Each name stands for a flat space through zero: a line, a plane or more. A row that begins with a name and a colon came from that space; any other row is followed by the name of the space it lies nearest, among the names in its block.
j245_j225: 21	-2	-32	4	4	31	-14	-1	12	30	-4	19	-47	9	-3	6	15	-22	-27	-33	-15	-9	-34	-40	-1	8	20	-13	-49
j828_j306: -6	-13	-4	5	17	-24	12	-39	41	-25	-14	24	-29	-6	7	-28	29	4	16	6	-14	-4	5	-32	-15	-2	-7	-38	9
j555_j747: 14	-1	-6	15	-3	-19	-6	2	4	14	-8	12	38	-2	-13	2	-3	0	-7	3	26	-12	4	-8	-16	-35	16	-34	24
j555_j747: 1	27	3	-7	-21	14	-22	-8	-15	6	-4	5	-38	3	25	-5	9	-2	2	-15	-20	4	-12	6	-3	18	9	-16	-15
j555_j747: 8	-33	7	-4	16	3	30	-11	16	4	-8	-1	18	-25	-15	20	-4	15	23	21	24	20	9	-6	-3	-15	-17	7	10
j555_j747: -25	31	-20	16	-10	7	-19	1	-11	10	-11	-15	19	7	29	-28	-20	7	-15	-3	18	-13	-8	-6	-20	-20	18	-8	36
j828_j306: -28	-12	36	-14	-27	-39	21	-45	-35	-14	-34	21	33	-47	15	13	-23	-28	14	-24	20	-13	22	60	46	43	-48	9	18
j245_j225: -6	19	-1	1	-12	52	6	-23	-31	24	-12	-6	-45	-38	55	5	-13	22	18	-16	13	50	-37	-27	-31	-6	18	-17	5
j828_j306: 10	-11	-6	-8	-28	-14	0	-14	9	4	-15	12	16	-4	-1	-9	1	6	9	21	-2	-14	18	31	31	-2	-30	13	-8
j953_j465: -8	-62	-6	5	49	-23	47	-2	40	8	-34	6	-13	-28	-2	20	44	12	36	-2	15	35	-13	-54	-19	20	-59	-18	-31
j828_j306: 1	10	14	14	-32	-67	30	-24	-57	-9	9	27	13	-16	34	-46	-27	-5	4	-12	18	-12	13	23	4	-10	-5	-6	44
j245_j225: 43	-8	28	-16	15	30	28	-3	-14	11	27	12	-57	-15	-5	-1	6	16	29	3	-11	20	-5	-19	-10	-3	24	-16	-35
j953_j465: -30	18	-27	24	-12	-6	-19	3	25	-64	37	-13	17	28	2	-31	-7	2	-42	19	-42	5	-11	-13	11	-37	27	29	30
j953_j465: 42	-19	-20	-5	-4	46	22	-43	23	5	19	16	-44	-18	-7	12	-15	15	3	25	-1	36	-10	-30	-11	-43	31	21	11
j953_j465: -49	-13	-19	29	4	-54	20	-61	30	-48	-31	27	-22	-30	50	-26	28	-1	6	-18	-9	33	-22	-52	-27	1	-25	-42	42
j555_j747: -6	21	19	11	9	-1	-5	43	-32	-1	21	-19	13	5	8	-5	1	10	0	-11	1	12	-15	-11	-19	-8	22	-24	-4
j828_j306: 8	-43	21	-9	25	-17	32	40	-8	3	17	-13	73	1	-62	28	-25	-18	-8	10	26	-28	29	37	45	8	-27	56	-16
j555_j747: 10	-42	11	15	18	-45	30	27	-11	13	-4	15	68	-19	-40	25	-3	-23	-10	-18	34	-15	2	-3	19	-7	-20	-10	-13
j828_j306: -9	-30	30	7	-3	-79	57	-30	-35	-40	14	26	25	-31	3	-5	-21	-18	9	-10	17	11	21	22	16	8	-29	20	46
j245_j225: 21	-12	-54	-3	-64	-25	-7	-16	3	21	-18	15	-24	12	32	0	11	12	-2	23	-16	25	-4	25	22	5	-56	56	-10
j245_j225: 15	14	-24	-4	28	58	-18	18	26	46	-11	-28	-31	21	4	1	9	32	15	21	18	8	-7	-36	-55	-19	25	-15	-1
j953_j465: 12	-38	-8	5	30	1	23	-11	45	-22	15	5	2	-5	-35	27	9	3	-1	21	-1	26	0	-33	-10	-25	5	13	12
j245_j225: -6	14	13	0	-19	-18	20	-28	-27	-35	26	18	-26	-4	23	-56	-19	-7	-4	-7	-26	-20	7	13	28	4	9	13	4
j245_j225: -22	14	-20	4	-13	33	-19	-20	6	12	-29	-16	-19	-18	39	33	3	16	6	-3	12	53	-27	-18	-36	-2	-1	-6	28
j953_j465: 3	24	-26	1	-17	19	-10	34	-50	39	14	-29	-23	23	30	15	-23	4	-16	-11	14	28	-19	8	-24	12	4	55	9
j245_j225: -2	3	-1	8	-11	22	4	-2	-24	9	-3	12	-43	-28	35	5	14	-3	-2	-39	-18	35	-49	-36	0	13	4	-27	-46
j828_j306: 40	-51	6	-18	-8	-16	56	-12	-8	12	12	22	12	-17	-28	-14	-22	1	17	26	10	-20	30	32	56	-2	-40	58	-30
j245_j225: -7	2	18	-2	-12	51	23	-26	-31	-5	6	3	-37	-53	38	2	-16	12	13	-20	-9	47	-38	-22	10	-2	13	-6	-24
j245_j225: 9	-2	-27	12	-14	-38	-6	21	-20	39	-14	14	44	20	-12	-21	-15	-30	-33	-22	25	-63	8	18	24	3	-15	10	-11
j245_j225: 38	-26	3	-1	-21	-1	24	-4	-40	36	-1	36	-5	-33	-8	23	-10	-29	-12	-40	9	-1	-23	0	37	10	-8	0	-54
j555_j747: 22	16	-6	-4	-46	-3	14	-6	-98	51	7	16	-41	-16	45	19	-41	-29	-18	-55	23	20	-25	27	5	34	-1	45	-2
j953_j465: 17	24	-8	-14	-30	1	-5	5	-66	70	-23	-1	-40	2	46	6	-15	-2	13	-28	31	3	-3	29	-20	40	-20	17	-3
j555_j747: -47	-6	-4	-7	17	10	-16	-6	45	-25	-29	-14	16	5	-7	-8	17	-10	-3	1	-20	-30	8	7	30	33	-31	6	-22
j828_j306: 8	-12	5	-2	-14	-15	25	-22	-17	-11	10	13	-17	-19	13	5	-9	2	8	1	-1	28	-1	5	4	0	-10	20	13
j828_j306: -39	35	42	-13	16	57	-19	16	-64	29	-18	-26	7	-28	13	47	-34	-36	-12	-70	29	-6	-23	19	-1	56	25	-12	-11
j245_j225: -65	36	15	12	7	-17	-20	-16	7	-60	-4	-22	4	2	36	-16	6	8	3	-1	-15	20	-1	-4	-30	7	10	-23	62
j828_j306: -5	27	-27	9	-38	0	-42	17	3	5	-6	-17	23	23	16	6	3	17	-13	21	-4	14	-4	17	-10	-22	1	6	23
j953_j465: -9	56	24	-7	-31	-2	-32	-6	-49	-10	17	-3	6	16	13	-14	-35	-20	-19	-16	-2	-31	18	53	5	10	39	3	41
j828_j306: 22	9	9	9	2	-15	-21	50	-1	4	22	-4	38	26	-34	3	13	2	-12	8	-4	-18	5	3	-2	-24	23	-28	-15
j953_j465: 24	-47	-45	12	-13	-27	33	-59	33	31	-49	48	-46	-38	34	-2	33	11	24	-3	15	35	-23	-53	-20	-10	-46	-30	-11
j555_j747: -31	4	-25	1	-23	-8	-18	-29	14	-9	-28	7	10	2	13	-8	-6	-22	-22	-11	-7	-24	2	19	28	20	-24	22	9
j828_j306: -8	17	14	0	-7	13	5	-59	-14	-2	-23	22	-59	-43	50	7	6	4	25	-28	5	42	-23	-28	-40	8	18	-55	27
j555_j747: 16	35	22	-14	11	29	-50	11	47	-27	18	-16	-24	35	-23	12	37	28	19	40	-36	11	18	0	-38	-19	47	-50	12
j953_j465: -17	2	-6	-7	7	-21	2	11	-4	3	-8	-15	-18	22	17	-12	10	4	12	3	-2	-3	13	13	-8	36	-34	27	2
j953_j465: 24	-7	15	-22	-5	-7	25	19	-61	66	-19	4	-32	-10	22	4	-4	-5	29	-29	27	-9	4	27	6	56	-42	15	-46
j555_j747: 23	20	32	-13	1	3	-6	56	-89	52	17	-2	-26	9	-2	38	-9	-40	-15	-70	9	-9	-19	22	3	62	12	3	-54
j555_j747: -30	-8	-21	-6	1	1	-15	-11	2	31	-45	-11	55	2	-18	37	-36	-41	-29	-20	48	-43	20	41	20	31	-27	47	32
j953_j465: 14	-28	-50	10	-5	-22	19	-23	26	8	-6	12	-38	8	16	5	13	8	-2	14	1	37	-11	-31	-23	-9	-27	36	18
0	34	-2	6	39	15	-15	62	-23	17	38	-36	3	54	-18	-24	-18	-4	-25	-8	9	-38	5	-10	-31	-3	48	14	7
j555_j747
-38	17	-4	12	-8	13	-9	-5	0	-9	-18	-25	32	-16	30	-6	-13	24	7	13	18	21	-7	-2	-18	-22	0	-8	42
j555_j747
-13	-1	-2	7	-11	-9	10	-10	8	-37	12	10	-34	-5	27	-42	23	12	6	2	-46	13	-18	-21	20	2	-12	-8	-33
j555_j747
-29	41	-16	10	-24	42	-47	-20	30	-14	-22	-11	5	-4	33	-30	7	26	-2	16	-17	-1	-16	-14	-10	-34	28	-48	13
j953_j465
-6	11	-9	0	-14	18	9	-28	-23	27	-20	-2	-11	-22	36	-6	-27	10	11	-4	32	12	-5	1	-19	-6	0	6	32
j828_j306
-20	27	-15	13	16	25	-8	20	-16	24	3	-50	57	13	4	8	-55	24	-8	27	66	7	14	5	-56	-48	35	29	97
j555_j747
-42	7	-37	21	23	18	-35	26	41	-9	-12	-14	30	29	-18	-20	10	-27	-52	-24	-18	-51	-22	-31	20	3	10	-6	-31
j245_j225
-3	33	-37	8	-26	36	-31	8	-7	19	2	-25	-23	17	36	4	-8	24	-12	12	-1	37	-24	-11	-34	-22	20	18	24
j828_j306
7	-57	9	-6	43	-26	46	9	34	-14	3	7	-1	-6	-34	5	27	0	21	12	-6	1	12	-19	17	17	-43	15	-38
j953_j465
20	-27	11	-18	-16	-4	18	-28	9	13	-23	23	10	-26	-11	1	-1	1	24	14	8	-18	22	29	38	7	-34	2	-23
j828_j306
-2	2	5	-1	1	-32	-18	36	-26	6	10	2	30	28	-35	30	-6	-53	-42	-40	-1	-39	6	33	28	40	-4	25	-17
j555_j747
-13	-15	-15	13	4	19	4	1	29	1	-22	1	2	-23	17	-20	26	23	11	4	-11	13	-28	-42	7	-17	-17	-35	-43
j953_j465
7	4	3	-9	-3	7	-15	-19	27	9	-27	20	-15	-2	-1	-24	25	1	14	0	-13	-35	8	-3	11	7	-4	-48	-33
j828_j306
-10	-25	-1	-2	5	8	26	-26	20	-6	-22	14	-21	-31	19	-25	18	12	24	1	-12	5	-11	-23	20	9	-32	-15	-39
j555_j747
6	25	38	-7	-19	5	13	-59	-57	8	-8	32	-31	-47	33	2	-32	-20	12	-42	24	4	-3	12	-14	10	34	-42	36
j953_j465
5	-39	23	-4	27	-23	44	-6	1	-30	24	11	-5	-15	-26	17	0	-15	5	-5	-7	14	6	-6	17	15	-13	25	-8
j828_j306
10	1	12	10	-17	-36	11	7	-29	-27	34	8	-3	0	5	10	-1	-2	-7	-3	-14	35	-8	4	-4	-9	8	10	18
j828_j306
-27	24	-15	20	-22	-41	27	-18	-62	-11	19	-1	-13	1	58	-54	-44	-5	-16	-19	15	2	-5	6	-12	-1	2	43	60
j828_j306
-35	-26	-10	11	25	16	44	-9	10	-1	-17	-23	26	-34	23	-28	-20	30	21	19	31	15	-6	-27	-3	-20	-28	21	14
j555_j747
0	-22	5	-11	39	15	15	-6	34	-3	-5	-13	-16	-2	-17	26	12	13	24	20	10	22	11	-17	-26	6	-8	8	12
j953_j465

Each name stands for a flat space through zero: a line, a plane or more. A row that begins with a name and a colon came from that space; any other row is followed by the name of the space it lies nearest, among the names in its block.
j104_j286: 1	5	15	-36	-7	5	-4	19	-7	-2	17	-19	-7	-5	15	-23	2	-13	17	-4	-4	-8	35	15	3	30	-1	2	-27
j955_j164: 5	44	28	-23	-25	17	48	2	41	39	-5	12	-3	14	-3	20	74	-7	-15	50	5	-34	13	-24	24	-13	-2	5	55
j637_j911: -11	26	19	-5	-11	-10	12	-25	18	5	1	-1	-14	-10	17	5	34	3	-26	18	24	-2	21	-5	2	18	-4	-6	-1
j463_j352: -24	-25	-3	13	14	-33	-1	-58	25	-10	7	5	-29	-17	-10	27	9	4	-29	10	4	0	-19	-9	-3	5	8	-19	7
j782_j617: -32	-39	8	-19	43	-5	35	-37	72	20	-13	-10	5	21	-31	66	28	10	-4	65	-38	9	-1	-4	31	1	-13	7	59
j782_j617: 15	-17	-18	7	-15	18	-24	24	-47	-23	-5	5	10	14	5	-34	-55	-13	19	-40	-17	6	-7	16	-6	-13	4	0	-42
j523_j589: 20	12	-9	14	-49	49	-28	-6	-26	-5	-23	-2	1	31	13	-24	-19	-10	-18	-12	6	34	44	12	19	-24	8	-7	-56
j104_j286: 8	-3	4	4	-11	22	20	18	-9	-11	-42	23	31	21	11	-5	-36	-31	3	-9	-11	-26	-18	-5	9	-25	-2	19	23
j955_j164: 16	-26	16	-30	-18	36	9	-2	21	12	9	8	-8	20	-26	14	-13	-66	22	28	-71	-39	3	-5	51	-17	18	4	-1
j104_j286: 24	-4	7	0	-6	30	-11	22	18	7	-42	-9	14	-4	8	7	-17	-44	-6	-11	32	-16	31	-15	15	-23	26	25	36
j523_j589: 6	39	20	-19	-23	15	20	24	7	17	-5	-5	4	11	15	-7	38	2	-6	20	13	-3	29	1	9	5	-12	8	8
j523_j589: 16	12	4	-5	-1	19	23	24	19	30	-4	10	14	11	-20	18	25	-7	13	23	-15	-22	-13	-19	15	-26	3	13	48
j637_j911: -18	1	-7	-6	-6	11	6	-2	-14	-16	-32	-11	17	34	26	-16	-6	36	-14	-3	19	42	32	26	-8	8	-25	0	-21
j463_j352: 5	8	9	9	-3	4	-7	-3	4	4	12	2	0	-5	-5	8	-6	-15	3	12	-23	6	0	1	15	5	-4	2	-21
j104_j286: -17	-38	-14	2	-3	-16	-23	32	-40	-59	-48	-22	6	19	37	-29	-60	7	-19	-52	37	43	18	42	-31	5	-20	9	-27
j104_j286: -15	-3	13	5	-5	-31	12	9	-11	-27	5	9	-8	1	9	1	-15	-9	-9	2	-23	3	-29	17	-6	13	-28	0	-18
j637_j911: 17	-11	-24	-16	0	34	-15	18	-22	13	7	-9	12	17	-12	-25	-8	14	33	-18	-7	3	17	3	-1	-13	16	-3	-10
j463_j352: -26	35	7	-19	-12	-28	59	-16	12	7	-15	20	-11	8	20	-6	75	48	-34	13	57	-31	-15	-17	-30	0	-12	-13	64
j637_j911: 2	8	3	-3	-6	4	-5	2	-3	2	7	-4	-2	-1	3	-5	3	-1	2	2	-2	6	11	4	3	6	-1	-1	-15
j955_j164: -13	-32	17	-55	-9	-7	6	10	9	-17	3	-24	-29	5	10	-11	4	-29	1	-2	-1	-21	34	18	6	22	6	-2	-1
j523_j589: 5	31	9	-3	52	2	29	13	-2	27	25	22	58	-27	-1	-5	-14	8	64	9	-36	-43	-38	-19	-5	30	-10	22	22
j463_j352: -2	13	4	22	7	13	11	-2	-3	-6	-34	15	38	10	16	4	-30	-2	-2	3	-4	8	-8	0	5	-4	-16	17	2
j523_j589: 15	-16	-7	7	8	0	-14	12	2	3	4	0	-3	-14	-16	7	-15	-21	10	-13	-2	-16	-15	-12	1	-15	19	5	17
j523_j589: -34	19	10	32	38	-51	24	-18	-2	-17	8	19	23	-17	13	16	-12	36	-3	14	-16	19	-52	9	-22	36	-48	4	-8
j463_j352: -14	24	2	-3	1	-18	11	13	4	7	6	-15	-5	7	6	4	44	49	-14	16	23	35	13	12	-16	14	-27	-3	4
j782_j617: -7	28	10	46	23	-22	-22	-63	9	2	28	12	1	-51	8	15	-13	0	-11	7	0	11	-11	-14	1	35	2	-9	-44
j637_j911: 5	17	17	24	-13	-14	-4	14	-13	-11	20	14	-3	-6	-2	6	-20	-24	-1	10	-43	10	-29	11	11	7	-24	4	-40
j782_j617: -27	-51	-33	-26	44	-4	2	-49	-5	-14	-16	-5	12	-2	9	-22	-23	37	18	-35	32	-20	5	-5	-31	14	26	-14	24
j782_j617: 10	26	-12	-19	-54	13	19	-3	-25	9	3	19	-28	21	6	-38	54	22	-19	-16	39	-31	2	-14	-17	-29	19	-28	13
j782_j617: -1	42	7	-5	-23	6	26	-42	8	27	24	24	-15	-1	-1	-6	56	17	-11	25	3	-27	-3	-23	5	1	8	-23	2
j782_j617: -15	-32	2	10	68	-27	-10	6	41	-2	-22	-27	23	-33	-3	42	-23	1	5	2	24	16	2	-3	-9	19	-2	29	50
j955_j164: -1	-8	-12	5	-12	-1	-19	-18	-19	-15	0	-1	-14	-2	9	-19	-12	4	-11	-24	18	7	8	4	-11	0	11	-15	-27
j104_j286: 12	38	-5	10	-3	20	-8	-9	-14	21	15	4	15	-7	6	-19	13	24	13	-1	10	7	15	-8	-3	8	4	-5	-24
j782_j617: 14	6	-11	-1	-17	18	-3	11	-28	-1	2	12	7	10	1	-26	-13	-2	14	-19	-6	-13	-7	-2	-3	-13	8	-5	-14
j955_j164: -5	-58	-32	-10	19	0	-38	27	-1	-7	1	-48	-16	24	-27	11	-7	33	7	-9	-2	67	29	31	-6	-10	-4	-3	-11
j955_j164: -5	-8	-1	5	34	-3	15	27	6	4	-7	1	35	9	-10	18	-19	11	26	14	-33	11	-25	7	2	2	-25	21	21
j463_j352: -5	-51	-23	-12	33	-16	-16	-13	14	-1	4	-14	-17	-19	-20	9	-4	4	9	-23	23	-19	-7	-13	-17	-7	34	-7	40
j523_j589: 0	3	6	-25	-9	6	11	3	12	11	2	-7	-11	5	1	-3	28	0	-1	8	11	-14	20	-3	4	1	7	-2	17
j637_j911: 18	-12	6	46	2	3	-40	-20	21	4	16	0	-13	-21	-29	43	-31	-48	-9	19	-43	23	-12	-7	36	-13	11	4	-32
j782_j617: -24	8	-5	-16	-11	-12	15	-66	2	1	15	10	-28	-2	11	-16	41	33	-22	3	28	-16	10	-9	-14	17	13	-35	-8
j782_j617: 21	39	-7	-17	-34	32	18	3	-35	19	19	28	6	11	6	-48	21	9	24	-14	-1	-44	-5	-16	-5	-11	17	-15	-10
j523_j589: 4	-55	-29	3	30	2	-25	-23	-6	-7	10	2	-1	-11	-26	0	-44	-11	27	-27	-21	-17	-24	-9	-3	-12	33	-9	2
j955_j164: 11	-14	-19	31	23	6	-20	6	-7	6	8	4	20	-1	-25	15	-32	7	22	-2	-32	23	-28	-1	4	-15	-2	6	-10
j463_j352: -21	-30	-18	22	44	-26	-18	-41	23	-4	-7	-14	-3	-21	-8	27	-5	31	-14	-4	29	28	-3	-6	-16	8	8	-6	17
j523_j589: -27	-27	-7	9	-12	-33	13	-52	29	-12	-14	6	-46	9	-12	32	38	16	-58	15	25	7	-17	-8	-6	-21	4	-26	32
j104_j286: -7	-15	6	-22	-12	4	6	2	0	-12	-9	-6	-9	16	7	-6	-4	-13	-5	2	-7	-3	15	13	7	3	-3	-1	-7
j104_j286: 20	28	-16	8	4	32	-24	-16	2	35	9	-12	10	-12	-3	-10	25	29	9	-4	37	15	39	-18	-2	-3	26	-5	-6
j104_j286: 7	39	3	28	27	-27	4	19	-19	11	42	21	22	-37	-4	-5	-5	16	32	-4	-20	-13	-54	-11	-20	22	-17	6	-8
j955_j164: -1	-2	15	-7	16	-14	4	12	5	-5	11	0	5	-21	3	3	-15	-23	16	0	-15	-21	-11	-1	1	20	-3	11	3
j955_j164: -3	-36	11	-15	28	3	6	27	4	-13	-3	-2	26	7	-9	13	-56	-40	38	7	-66	-11	-17	17	21	12	-15	24	-3
j463_j352: -21	-9	1	6	4	-24	17	-36	15	-9	-8	12	-13	-2	1	15	13	9	-25	9	9	-7	-20	-7	-6	0	-3	-11	19
j637_j911: -1	30	12	3	13	-22	49	7	25	36	39	31	2	-4	-35	33	54	15	17	48	-47	-34	-67	-24	6	-7	-19	-1	50
j637_j911: 14	23	4	-7	1	31	-10	-56	58	63	29	-15	-24	-19	-30	32	75	7	-7	46	16	-5	49	-37	32	-5	42	-16	19
j463_j352: 43	69	7	-33	-45	49	7	38	-32	36	15	9	10	-7	23	-64	39	-7	28	-24	41	-56	40	-24	-5	-4	33	0	0
j463_j352: -10	-21	-6	-6	7	-23	-11	-23	13	0	23	-11	-35	-14	-15	11	22	9	-11	2	8	2	-1	-3	-7	6	13	-18	2
j104_j286: -12	-95	-1	-47	21	-20	-8	8	59	-9	-18	-43	-49	1	-33	46	10	-42	-15	6	9	-17	21	1	13	-18	33	5	73
j955_j164: -5	1	6	-2	-10	7	0	11	6	-6	-24	-14	3	17	12	5	2	3	-18	7	13	27	27	14	5	-1	-14	8	-2
j637_j911: -6	-5	16	6	13	-30	1	19	5	-14	10	-2	-4	-17	0	14	-15	-19	1	4	-18	0	-22	9	-2	16	-17	11	-2
j637_j911: -35	-1	18	12	6	-16	-8	-6	8	-33	-34	-30	9	19	34	17	-20	20	-37	20	7	85	44	47	5	36	-54	12	-49
j523_j589: 14	8	-12	11	-18	38	0	-36	-2	16	-12	20	8	13	-6	-7	0	-5	-3	0	1	-16	4	-21	15	-27	26	-10	0
-20	-5	11	-25	-12	-40	26	-13	22	3	33	1	-52	-1	-16	17	62	11	-22	26	-5	-18	-19	-2	-5	6	-6	-23	23
j463_j352
7	-28	-9	3	20	-12	-35	14	3	-1	26	-24	-16	-21	-21	10	-15	-8	15	-10	-11	17	2	6	-1	6	11	0	-14
j955_j164
13	-46	-21	-1	50	23	7	42	23	16	-40	-6	48	15	-30	31	-33	-6	37	-2	-13	-10	-21	-14	6	-38	10	35	84
j782_j617
-4	13	4	3	-15	27	-28	-12	-5	-3	-7	-30	3	20	18	-7	-5	16	-14	12	2	69	68	30	18	20	-17	-2	-70
j637_j911
1	-34	-9	-14	67	-14	10	34	7	12	27	0	33	-18	-32	15	-30	-1	68	0	-53	-30	-50	-6	-6	12	-2	20	40
j523_j589
1	-80	-24	-3	70	-28	-10	55	10	-11	-1	-14	19	-14	-42	31	-55	-15	49	-22	-34	-14	-57	1	-14	-16	6	27	65
j637_j911
24	39	9	14	4	34	32	58	6	36	-11	18	55	30	-18	20	6	2	32	39	-50	4	-26	-6	25	-27	-32	33	33
j523_j589
-3	-30	-15	-24	7	9	11	-2	-1	6	13	3	-3	20	-23	-2	2	7	24	4	-33	-17	-14	0	4	-11	8	-10	12
j955_j164
-7	-65	-49	-15	-9	21	18	-20	5	-1	-47	10	-11	57	-30	6	13	29	-17	-14	20	-13	-18	-14	-9	-71	29	-20	74
j782_j617
-11	-68	-43	-1	35	22	-3	-39	-6	-9	-27	10	26	26	-21	0	-50	16	25	-21	-21	-7	-22	-5	-3	-26	23	-8	21
j782_j617
-16	7	-10	9	-17	-13	-8	-45	-10	-13	-3	0	-25	-2	18	-15	19	31	-36	-13	45	18	16	2	-19	7	5	-26	-23
j463_j352
8	-13	-28	7	-12	27	-3	-30	-29	-1	-1	26	8	20	-9	-24	-22	9	13	-20	-16	-16	-20	-10	-2	-26	20	-19	-15
j782_j617
-3	2	6	51	2	-46	9	12	24	-7	-13	16	-15	-12	-19	52	13	-6	-43	17	6	13	-61	-12	-6	-30	-19	8	47
j523_j589
-4	-34	-21	-14	4	15	-1	6	-2	2	-5	-11	1	34	-21	3	-2	20	11	4	-22	21	4	13	5	-18	-3	-5	4
j955_j164
-5	-4	-3	18	7	-2	-10	-35	5	-5	-5	6	0	-11	3	6	-13	-2	-11	-3	7	3	-2	-7	1	2	9	-5	-9
j463_j352
-13	8	8	-45	30	-14	25	22	23	25	23	-24	1	-6	-4	3	53	35	24	21	11	-9	19	1	-12	30	-10	5	38
j637_j911
-5	-41	-41	7	33	9	4	-38	9	8	-30	12	16	4	-17	5	-8	30	5	-23	34	-22	-22	-29	-20	-34	36	-8	65
j782_j617
3	-11	-11	-19	20	6	7	22	-2	5	-14	-6	18	-1	2	-12	-3	10	21	-19	24	-21	3	-7	-16	-4	12	10	40
j782_j617
2	-11	-14	-59	-15	23	22	33	-32	-3	-7	-3	6	31	14	-54	9	17	30	-30	16	-37	19	8	-20	-3	11	-6	17
j782_j617
-22	-3	2	5	22	-26	20	-11	9	-5	3	7	6	1	-3	16	6	23	-2	16	-14	7	-27	4	-8	12	-23	-1	12
j523_j589
11	-6	3	8	13	12	1	12	12	13	6	5	16	2	-22	21	-15	-20	21	18	-43	-3	-17	-5	21	-10	-2	13	7
j955_j164
40	16	-10	-19	-2	89	9	53	-16	44	-6	5	67	49	-21	-17	-23	-7	73	17	-67	-4	19	1	39	-28	-1	27	-3
j523_j589
14	-26	-19	-25	-15	41	-18	-26	-4	10	-1	-6	-12	12	-9	-21	-4	-14	12	-17	6	-22	34	-10	12	-18	45	-16	-7
j523_j589
-4	-88	-36	-23	28	23	-14	14	-15	-13	5	-12	12	46	-43	4	-59	0	51	-6	-84	19	-18	28	16	-21	-1	-2	-15
j955_j164
2	-21	-6	-36	-16	23	1	0	9	8	-4	-16	-18	24	-8	-7	22	-1	1	4	3	-4	35	4	11	-12	16	-9	9
j523_j589
4	-29	-5	-10	-8	32	0	9	8	2	-18	-7	8	40	-17	13	-17	-15	7	18	-42	19	13	14	30	-23	-5	6	-4
j955_j164
20	17	-4	-14	-32	26	-14	16	-30	2	6	-2	-5	5	13	-40	0	-8	9	-25	16	-11	27	2	-3	-4	17	-6	-28
j463_j352
16	20	25	-12	-8	12	6	33	-3	0	-5	3	16	-11	17	-12	-17	-43	16	-4	-7	-30	10	-1	11	11	0	21	-1
j104_j286
-12	-8	3	15	-16	-5	-13	-6	-21	-39	-35	-3	3	10	33	-14	-41	-8	-28	-22	18	29	16	24	-7	7	-16	3	-37
j637_j911
31	46	15	42	-30	9	0	-16	6	35	56	40	-15	-14	-39	26	21	-34	5	41	-72	-19	-52	-27	38	-22	3	-11	-30
j637_j911
